Here is a tiny trained network, its code and every weight. The questions are about switching its units off for an input and a class, where a switched-off unit gives its printed mean instead of its output.

import numpy as np


def w(rows, s, z=0):
    codes = np.array(rows[::2]) - 128.0
    scale = np.full(codes.shape[1], s)
    scale[-1] = z or s
    return codes * scale


def norm(h):
    return h / np.sqrt((h * h).mean(-1, keepdims=True) + 1e-5)


def f(y):
    return np.maximum(y, 0)


def log_softmax(a):
    a = a - a.max(-1, keepdims=True)
    return a - np.log(np.exp(a).sum(-1, keepdims=True))


def net(x, mask):
    res = np.array(x, float).reshape(1, 7) / 4 @ E
    u = 0
    for l in range(2):
        y = f(norm(res) @ A[l][:, :-1].T + A[l][:, -1])
        res = res + np.where(mask[u : u + 11], y, B[l][:, -1]) @ B[l][:, :-1]
        u += 11
    return log_softmax(norm(res)[-1] @ U[:, :-1].T + U[:, -1])


A, B = {}, {}
E = w([
[127,107,233,146,170,45,101,117,181,68,95,105],'x0',
[42,175,130,121,102,201,92,196,100,212,81,112],'x1',
[79,196,83,140,8,164,180,73,150,157,202,152],'x2',
[102,120,143,214,131,101,111,52,111,89,111,242],'x3',
[83,141,44,148,83,104,149,106,202,55,166,150],'x4',
[108,99,86,172,54,54,143,80,193,33,101,156],'x5',
[117,164,3,154,94,69,58,95,55,80,213,76],'x6',
],0.00063)
A[0] = w([
[145,84,139,187,150,69,96,99,154,66,92,135,110],'0.n0',
[88,170,50,161,90,105,105,87,117,79,200,157,2],'0.n1',
[115,144,86,112,86,224,158,161,97,222,112,132,69],'0.n2',
[120,143,210,129,168,145,114,138,112,163,111,160,68],'0.n3',
[135,96,228,91,179,109,111,186,139,135,68,116,79],'0.n4',
[97,184,26,136,41,135,152,75,125,111,235,155,119],'0.n5',
[14,147,186,164,78,117,95,151,149,123,55,157,88],'0.n6',
[145,121,71,120,180,133,44,175,7,157,129,75,30],'0.n7',
[75,165,63,123,84,78,93,146,149,58,161,81,54],'0.n8',
[97,127,71,126,85,226,171,159,132,196,97,178,78],'0.n9',
[160,134,142,145,167,99,79,106,52,133,179,100,64],'0.n10',
],0.0015,0.00087)
B[0] = w([
[78,184,126,72,156,163,167,174,160,123,181,139,187],'0.n0',
[199,48,154,147,96,129,177,94,129,161,11,101,198],'0.n1',
[91,179,187,76,221,60,96,174,167,45,210,113,202],'0.n2',
[155,111,86,138,32,125,172,83,129,139,138,102,170],'0.n3',
[131,137,68,150,6,153,166,70,118,158,148,112,203],'0.n4',
[151,95,79,240,70,149,87,67,29,196,30,134,253],'0.n5',
[177,86,59,151,65,186,141,115,92,200,70,66,176],'0.n6',
[48,199,65,191,131,141,47,123,55,120,182,212,194],'0.n7',
[196,62,140,203,102,132,166,48,94,156,40,177,187],'0.n8',
[73,194,171,69,192,99,79,198,159,107,200,56,196],'0.n9',
[81,168,135,100,101,200,139,160,138,178,138,101,159],'0.n10',
],0.0016,0.002)
A[1] = w([
[189,124,174,76,159,111,129,135,117,134,179,56,121],'1.n0',
[154,110,191,149,151,175,146,102,84,186,94,192,116],'1.n1',
[147,80,118,132,125,105,165,117,201,59,92,150,108],'1.n2',
[130,129,128,123,130,128,127,135,128,126,131,131,55],'1.n3',
[161,88,69,133,93,85,107,136,118,91,101,79,116],'1.n4',
[86,110,75,186,100,122,91,135,137,98,60,166,79],'1.n5',
[99,107,114,138,123,135,115,164,159,108,83,157,39],'1.n6',
[142,122,58,159,71,128,130,78,107,127,141,136,37],'1.n7',
[125,115,130,153,147,101,150,92,160,63,134,205,1],'1.n8',
[194,101,52,97,143,123,143,130,105,107,180,115,143],'1.n9',
[179,98,97,107,221,115,50,174,6,129,121,89,104],'1.n10',
],0.002,0.00079)
B[1] = w([
[113,98,180,87,112,184,180,168,176,192,77,72,199],'1.n0',
[186,51,37,189,48,50,163,48,135,82,80,111,221],'1.n1',
[79,201,117,92,191,134,51,170,69,120,199,139,217],'1.n2',
[126,126,127,129,123,106,128,127,131,112,127,125,128],'1.n3',
[187,67,211,129,110,165,220,95,159,178,77,165,211],'1.n4',
[208,74,203,75,141,150,205,143,160,159,119,80,238],'1.n5',
[160,137,166,96,127,143,153,136,113,170,157,71,149],'1.n6',
[181,57,167,183,89,123,147,82,119,161,34,110,245],'1.n7',
[150,145,105,105,204,69,60,140,113,62,203,178,182],'1.n8',
[128,95,181,179,56,157,152,87,119,206,38,108,185],'1.n9',
[71,172,7,224,37,125,100,69,108,107,132,189,253],'1.n10',
],0.0018,0.0016)
U = w([
[33,236,55,143,123,163,40,166,67,155,197,120,105],'0',
[133,122,217,5,187,159,173,222,198,150,142,73,109],'1',
[151,124,151,108,237,42,110,108,166,2,212,217,2],'2',
[185,55,109,207,45,124,161,39,106,157,40,126,230],'3',
],0.0048,0.0014)

Each question gives the input, the list of numbers given to net, and the class t.
The units are the neurons (one row each of A and B). Each row of codes is followed by its name. A weight is (code - 128) times the scale printed after its matrix; where a second scale follows, it is the last column's (A, B and U).
mask holds one flag per neuron, layer by layer. A switched-off neuron (its flag False) gives its mean, the last column of its row in B, instead of its output. The means were averaged over made-up inputs and are rounded, as every weight is.
A unit's drop is (log p(t) with every unit on - log p(t) with that unit switched off) / (log p(t) with every unit on - log p(t) with every unit switched off).
The circuit of an input: a set's keep is (log p(t) with only the set's units on - log p(t) with every unit switched off) / (log p(t) with every unit on - log p(t) with every unit switched off). Starting from the 12 units with the biggest drops (on a tie, the unit counted first), units are removed one at a time, each time the one whose removal leaves the highest keep (on an exact tie, the one counted first), for as long as the keep stays at least 0.8.
units of the circuit, in order: the units of the circuit, biggest drop first
unit that matters most: the unit with the biggest drop
top k neurons: the k neurons with the biggest drops, biggest first
k most important neurons of layer l: the k neurons of layer l with the biggest drops, biggest first
drop when u is switched off: that unit's drop, to one decimal
input [3,6,7,4,-2,-1,-5], class 0: units of the circuit, in order -> (0.n9 1.n7)
input [-6,-2,5,1,-7,1,-1], class 0: unit that matters most -> 0.n9
input [-2,1,-8,8,7,-5,-1], class 2: units of the circuit, in order -> (0.n5 1.n8)
input [-6,1,6,-7,8,4,-8], class 0: 3 most important neurons of layer 0 -> (0.n9 0.n2 0.n5)
input [-7,-3,-8,-6,-6,-8,-4], class 0: units of the circuit, in order -> (1.n10 0.n7)
input [-8,4,2,1,-7,8,-2], class 0: units of the circuit, in order -> (0.n9 0.n2)
input [6,0,-5,6,-2,3,-6], class 2: 3 most important neurons of layer 1 -> (1.n2 1.n8 1.n7)
input [4,-8,-5,-2,-8,-5,8], class 0: top 2 neurons -> (0.n7 1.n10)
input [6,-4,8,7,2,6,-8], class 2: top 2 neurons -> (1.n8 1.n2)
input [-2,2,-3,6,-4,-1,5], class 0: 2 most important neurons of layer 0 -> (0.n7 0.n5)
input [3,4,-8,-3,-8,4,4], class 0: top 2 neurons -> (0.n7 0.n5)
input [-8,5,6,-4,-1,8,-7], class 0: top 2 neurons -> (0.n9 1.n5)
input [4,-6,-4,8,-1,-5,3], class 2: 2 most important neurons of layer 0 -> (0.n5 0.n0)
input [2,-3,-5,-2,5,-3,-2], class 1: most important neuron of layer 0 -> (0.n5)
input [-4,2,2,-7,-6,7,1], class 0: top 2 neurons -> (0.n2 0.n9)
input [8,5,-3,-3,3,7,-6], class 1: top 2 neurons -> (0.n5 1.n2)
input [5,-7,5,0,-6,1,-1], class 2: top 2 neurons -> (0.n9 1.n8)
input [-2,8,3,2,-4,0,-1], class 0: 2 most important neurons of layer 1 -> (1.n5 1.n4)
input [5,-7,4,5,7,8,-5], class 2: drop when 1.n8 is switched off -> 0.3
input [-4,-8,1,6,5,-8,-5], class 2: top neuron -> (1.n8)
input [1,7,5,1,1,-6,-3], class 1: drop when 0.n2 is switched off -> 0.2
input [-7,-3,-1,-2,-7,3,-6], class 1: drop when 0.n5 is switched off -> 0.9
input [0,-5,-3,2,-2,-8,3], class 0: drop when 0.n10 is switched off -> 0.2
